Here is a tiny trained network, its code and every weight. The questions are about switching its units off for an input and a class, where a switched-off unit gives its printed mean instead of its output.

import numpy as np


def w(rows, s, z=0):
    codes = np.array(rows[::2]) - 128.0
    scale = np.full(codes.shape[1], s)
    scale[-1] = z or s
    return codes * scale


def f(y):
    return np.maximum(y, 0)


def log_softmax(a):
    a = a - a.max(-1, keepdims=True)
    return a - np.log(np.exp(a).sum(-1, keepdims=True))


def net(x, mask):
    res = np.array(x, float).reshape(1, 7) / 4 @ E
    y = f(res @ A[0][:, :-1].T + A[0][:, -1])
    res = res + np.where(mask, y, B[0][:, -1]) @ B[0][:, :-1]
    return log_softmax(res[-1] @ U[:, :-1].T + U[:, -1])


A, B = {}, {}
E = w([
[142,145,174,91,150,41],'x0',
[120,135,222,102,158,201],'x1',
[218,117,197,113,91,146],'x2',
[109,202,116,162,122,120],'x3',
[176,124,38,46,137,125],'x4',
[88,253,98,120,178,158],'x5',
[167,107,159,109,185,151],'x6',
],0.012)
A[0] = w([
[152,91,251,114,156,108,89],'n1',
[118,133,185,103,121,159,31],'n2',
[148,122,149,205,163,61,159],'n3',
[173,185,130,80,129,40,79],'n4',
[65,141,97,100,149,116,166],'n5',
[112,162,68,118,63,152,2],'n6',
],0.013,0.0039)
B[0] = w([
[117,130,244,55,104,198,255],'n1',
[40,150,113,101,156,247,176],'n2',
[154,184,51,94,58,126,186],'n3',
[110,254,11,90,132,46,198],'n4',
[107,51,102,69,142,93,193],'n5',
[137,97,230,149,150,215,186],'n6',
],0.0091,0.014)
U = w([
[167,102,138,87,142,111,253],'0',
[118,88,212,149,67,138,119],'1',
[56,108,172,227,109,95,73],'2',
[120,63,200,97,145,39,6],'3',
[111,177,93,162,95,76,124],'4',
[206,10,109,128,111,77,254],'5',
[115,126,87,114,150,71,23],'6',
[137,152,177,130,165,185,120],'7',
],0.014,0.0063)

Each question gives the input, the list of numbers given to net, and the class t.
The units are the neurons (one row each of A and B). Each row of codes is followed by its name. A weight is (code - 128) times the scale printed after its matrix; where a second scale follows, it is the last column's (A, B and U).
mask holds one flag per neuron, in row order. A switched-off neuron (its flag False) gives its mean, the last column of its row in B, instead of its output. The means were averaged over made-up inputs and are rounded, as every weight is.
A unit's drop is (log p(t) with every unit on - log p(t) with that unit switched off) / (log p(t) with every unit on - log p(t) with every unit switched off).
The circuit of an input: a set's keep is (log p(t) with only the set's units on - log p(t) with every unit switched off) / (log p(t) with every unit on - log p(t) with every unit switched off). Starting from all 6 units, units are removed one at a time, each time the one whose removal leaves the highest keep (on an exact tie, the one counted first), for as long as the keep stays at least 0.8.
circuit, biggest first: the units of the circuit, biggest drop first
unit that matters most: the unit with the biggest drop
k most important neurons: the k neurons with the biggest drops, biggest first
drop of u: that unit's drop, to one decimal
input [2,-5,-8,6,8,8,-7], class 6: most important neuron : [n5]
input [-5,1,-7,-3,-1,-5,-4], class 5: circuit, biggest first : [n1; n2]
input [-6,-3,-5,4,4,2,-3], class 7: 3 most important neurons : [n6; n4; n3]
input [5,5,6,4,1,-3,-1], class 7: 4 most important neurons : [n2; n4; n5; n1]
input [-1,-1,-5,-2,0,6,0], class 6: 2 most important neurons : [n1; n5]
input [6,0,-3,-8,7,-2,-1], class 6: 3 most important neurons : [n4; n1; n6]
input [-3,6,-2,8,7,-1,2], class 0: 2 most important neurons : [n1; n2]
input [5,-4,5,-6,-6,1,-6], class 4: circuit, biggest first : [n3; n4]
input [-5,2,7,-1,5,0,0], class 5: 3 most important neurons : [n1; n6; n4]
input [-7,-8,6,7,1,-3,-8], class 1: 2 most important neurons : [n6; n4]
input [-4,-5,-3,1,-2,-3,1], class 5: circuit, biggest first : [n4; n1]
input [7,-2,5,-2,8,-5,-6], class 4: 2 most important neurons : [n4; n5]
input [-6,-5,-2,3,3,3,-8], class 1: 2 most important neurons : [n6; n4]
input [-5,-3,-8,5,-8,7,-8], class 2: unit that matters most : n6
input [6,5,1,5,3,-8,0], class 7: circuit, biggest first : [n1; n5; n4]
input [-6,-8,1,2,0,-5,-6], class 1: 3 most important neurons : [n6; n5; n4]
input [-1,0,2,7,4,8,8], class 6: circuit, biggest first : [n1; n4]
input [8,7,-8,8,2,-5,-2], class 6: 2 most important neurons : [n5; n4]
input [-1,-4,-2,0,1,8,1], class 6: 2 most important neurons : [n1; n5]
input [8,-5,-8,0,-7,-1,-3], class 4: unit that matters most : n3
input [-8,-1,-3,-3,3,-3,-5], class 5: 2 most important neurons : [n1; n2]
input [7,1,6,5,-7,8,-4], class 4: drop of n4 : 0.6
input [7,-4,4,-2,0,3,0], class 4: drop of n4 : 0.2
input [4,-6,-3,6,2,-8,-4], class 4: drop of n3 : 0.1
input [7,4,-2,8,-3,7,-3], class 4: drop of n4 : 0.0
